Below are the code and all the weights of a small trained network. Each question names an input and a target symbol and asks about switching units off, where a switched-off unit gives its printed mean instead of its output.

import numpy as np


def w(rows, s, z=0):
    codes = np.array(rows[::2]) - 128.0
    scale = np.full(codes.shape[1], s)
    scale[-1] = z or s
    return codes * scale


def norm(h):
    return h / np.sqrt((h * h).mean(-1, keepdims=True) + 1e-5)


def f(y):
    return np.maximum(y, 0)


def softmax(a):
    e = np.exp(a - a.max(-1, keepdims=True))
    return e / e.sum(-1, keepdims=True)


def log_softmax(a):
    a = a - a.max(-1, keepdims=True)
    return a - np.log(np.exp(a).sum(-1, keepdims=True))


def net(x, mask):
    ids = ['αδεζμπτψω'.index(c) for c in x.split()]
    T = len(ids)
    res = E[ids] + P[:T]
    r = norm(res)
    for j in range(3):
        rows = slice(2 * j, 2 * j + 2)
        q, k, v = (r @ M[0][rows].T for M in (Q, K, V))
        z = softmax(np.where(np.tri(T) > 0, q @ k.T / 2**0.5, -1e9)) @ v
        o = O[0][rows]
        res = res + np.where(mask[j], z, o[:, -1]) @ o[:, :-1]
    y = f(norm(res) @ A[0][:, :-1].T + A[0][:, -1])
    res = res + np.where(mask[3:11], y, B[0][:, -1]) @ B[0][:, :-1]
    return log_softmax(norm(res)[-1] @ U[:, :-1].T + U[:, -1])


Q, K, V, O, A, B = {}, {}, {}, {}, {}, {}
E = w([
[108,42,128,48,35,101,177,112,122,183,157,162],'α',
[142,111,185,148,133,132,152,145,180,126,155,239],'δ',
[144,147,165,169,88,157,163,134,124,196,153,196],'ε',
[113,134,141,169,139,188,168,119,71,225,113,179],'ζ',
[94,17,159,98,170,102,165,145,148,102,131,222],'μ',
[99,53,170,111,132,154,130,149,36,191,121,163],'π',
[211,113,55,217,145,90,115,120,107,137,123,164],'τ',
[65,118,173,191,85,153,149,246,110,126,108,158],'ψ',
[46,107,85,172,126,120,214,160,179,112,34,210],'ω',
],0.013)
P = w([
[121,128,51,101,106,177,109,119,133,106,201,130],'0',
[156,120,84,133,127,200,101,138,111,101,164,193],'1',
[98,116,115,148,109,177,63,86,118,80,172,161],'2',
[181,97,115,133,90,178,159,121,169,116,141,101],'3',
[189,149,98,61,161,146,96,172,112,174,143,187],'4',
[167,114,134,140,122,130,157,134,84,135,158,174],'5',
[172,8,169,186,119,139,191,130,190,120,134,70],'6',
[98,25,171,186,90,134,83,72,145,173,103,115],'7',
[118,139,158,182,187,110,126,140,88,94,133,132],'8',
[145,155,113,71,156,21,123,208,100,197,126,150],'9',
[110,57,195,199,100,62,108,100,166,204,111,55],'10',
[164,139,220,159,142,70,129,95,75,66,78,105],'11',
[89,147,153,133,207,6,94,190,85,205,77,178],'12',
[181,79,188,175,147,64,143,141,107,217,80,63],'13',
],0.013)
Q[0] = w([
[148,157,72,44,128,176,157,141,192,130,173,30],'h1',
[64,181,49,90,180,21,85,231,133,245,196,210],'h1',
[155,85,143,152,189,87,152,172,127,254,139,215],'h2',
[103,193,91,88,125,96,84,134,77,93,129,181],'h2',
[205,39,158,200,129,114,145,137,154,195,91,155],'h3',
[109,121,127,187,138,88,142,141,43,98,127,224],'h3',
],0.0094)
K[0] = w([
[119,120,81,120,118,193,49,144,162,139,133,185],'h1',
[72,106,186,186,121,165,75,5,184,91,120,18],'h1',
[124,130,171,153,150,62,101,134,136,135,74,97],'h2',
[88,104,94,136,67,121,102,116,163,151,157,118],'h2',
[120,140,181,151,167,63,137,150,75,125,41,123],'h3',
[109,115,140,131,120,76,140,139,159,157,88,74],'h3',
],0.014)
V[0] = w([
[157,149,206,98,46,146,118,101,118,171,207,100],'h1',
[150,58,99,42,31,68,126,115,133,78,157,114],'h1',
[188,132,63,168,112,90,97,101,131,100,168,105],'h2',
[89,153,87,156,66,154,119,156,88,120,64,87],'h2',
[71,182,66,146,87,99,245,78,204,127,39,208],'h3',
[135,104,95,122,182,142,140,34,95,174,100,121],'h3',
],0.011)
O[0] = w([
[220,157,174,87,70,137,140,130,78,38,88,113,89],'h1',
[185,99,94,107,156,159,146,147,168,152,14,105,78],'h1',
[200,111,210,121,166,59,107,132,196,166,126,173,247],'h2',
[150,62,160,226,122,172,153,188,150,99,134,155,63],'h2',
[95,131,93,160,43,125,166,138,224,167,181,67,254],'h3',
[153,174,138,89,126,102,247,47,139,140,165,200,121],'h3',
],0.013,0.0038)
A[0] = w([
[80,144,193,167,196,149,109,145,66,201,68,165,178],'n1',
[136,63,199,184,181,145,32,143,82,107,167,88,3],'n2',
[164,153,177,90,186,149,108,95,59,111,74,173,87],'n3',
[146,34,135,134,140,175,189,122,151,157,42,78,136],'n4',
[132,154,77,111,81,148,30,145,134,103,123,122,65],'n5',
[149,139,129,148,139,71,143,1,167,199,137,180,141],'n6',
[164,86,118,158,217,147,175,110,142,139,50,88,175],'n7',
[182,200,167,107,27,123,138,177,122,73,82,84,98],'n8',
],0.0096,0.0041)
B[0] = w([
[191,72,102,79,129,90,108,186,170,79,158,103,203],'n1',
[120,156,108,150,41,130,76,254,51,11,114,175,178],'n2',
[92,56,70,167,153,84,192,56,177,153,172,53,179],'n3',
[76,191,142,129,93,121,177,225,139,116,186,165,165],'n4',
[158,162,148,165,78,92,43,64,116,154,99,167,145],'n5',
[185,152,174,61,166,71,112,219,168,50,172,106,248],'n6',
[106,203,133,97,76,93,130,184,146,122,166,153,173],'n7',
[76,78,201,184,193,133,111,73,134,122,156,67,158],'n8',
],0.0086,0.013)
U = w([
[199,160,167,109,127,185,165,157,157,128,30,97,254],'α',
[138,191,118,74,125,111,34,75,136,126,115,54,186],'δ',
[145,113,228,139,161,159,89,82,137,96,141,30,77],'ε',
[108,222,183,107,57,108,153,108,91,67,183,194,31],'ζ',
[65,253,68,7,180,136,72,159,119,130,138,116,82],'μ',
[133,60,73,117,186,136,161,92,95,100,121,108,236],'π',
[163,102,191,109,214,54,100,185,181,120,181,157,45],'τ',
[137,95,115,155,99,144,53,201,89,76,119,179,174],'ψ',
[90,87,113,206,150,128,127,124,190,202,171,102,172],'ω',
],0.0054,0.0016)

Each question gives the input, a string of symbols that net reads in full, and the target symbol t.
The units are the heads (2 rows each of Q, K, V and O) and the neurons (one row each of A and B). Each row of codes is followed by its name. A weight is (code - 128) times the scale printed after its matrix; where a second scale follows, it is the last column's (O, A, B and U).
mask holds one flag per unit, heads first, then neurons. A switched-off unit (its flag False) gives its mean, the last column of its rows in O or B, instead of its output. The means were averaged over made-up inputs and are rounded, as every weight is.
A unit's drop is (log p(t) with every unit on - log p(t) with that unit switched off) / (log p(t) with every unit on - log p(t) with every unit switched off).
The circuit of an input: a set's keep is (log p(t) with only the set's units on - log p(t) with every unit switched off) / (log p(t) with every unit on - log p(t) with every unit switched off). Starting from all 11 units, units are removed one at a time, each time the one whose removal leaves the highest keep (on an exact tie, the one counted first), for as long as the keep stays at least 0.8.
units of the circuit, in order: the units of the circuit, biggest drop first
most important unit: the unit with the biggest drop
k most important neurons: the k neurons with the biggest drops, biggest first
heads that matter: for each layer, one digit per head in row order, 1 if its drop is at least 0.15 and else 0, layers parted by /
drop when u is switched off: that unit's drop, to one decimal
input ψ α π α τ τ τ ψ ψ ω δ α μ, target δ: most important unit	h2
input δ ψ μ, target ψ: heads that matter	001
input τ ψ ζ ψ α ζ ψ, target α: heads that matter	100
input τ τ ψ α ζ δ, target α: heads that matter	100
input τ ζ τ ψ τ π τ ω ψ ζ π, target ψ: units of the circuit, in order	h3, n2
input μ τ ω α τ τ τ π ψ α ζ α π, target ζ: heads that matter	110
input μ ψ τ ω ζ α ψ ω π ζ ζ τ ε, target ζ: heads that matter	100
input μ ψ ε, target ψ: units of the circuit, in order	h3, n2
input ζ ω ω τ ω, target ω: heads that matter	001
input μ α τ δ ζ ω ζ ζ π ε π, target π: units of the circuit, in order	h3, h2, n3
input μ ψ τ ω τ, target ω: heads that matter	001
input ε ω π μ, target ω: units of the circuit, in order	h1, h3
input ζ τ δ ψ α δ ζ, target α: heads that matter	100
input ε τ π α δ, target π: heads that matter	111
input ζ τ ζ α μ, target ζ: units of the circuit, in order	h1
input ζ δ ω ω α ζ, target ω: heads that matter	000
input ε ψ τ α, target ψ: heads that matter	001
input ω ε α, target ω: 2 most important neurons	n6, n2
input ψ ζ τ, target ψ: 2 most important neurons	n2, n6
input δ τ ζ ζ ψ τ ζ π ψ μ ω π α, target ω: most important unit	h2
input ε μ ε ζ τ ψ ω, target ω: heads that matter	101
input α ψ ω π μ, target ω: heads that matter	110
input τ ζ ζ ω ω ε, target ω: heads that matter	000
input δ ψ π μ ψ ω π μ δ ζ, target μ: heads that matter	010
input ψ τ ζ π ψ ψ α δ τ ε μ τ, target ε: units of the circuit, in order	h1, n8
input ζ α π τ ε τ μ α τ ζ ζ ψ ε, target ψ: units of the circuit, in order	h3, h2
input δ ψ ε ζ δ ζ ζ, target ζ: units of the circuit, in order	h3, h2
input α ω ψ ψ, target ω: units of the circuit, in order	h1
input τ ζ μ ζ τ α τ α α ψ τ ζ τ μ, target ζ: drop when h1 is switched off	0.4
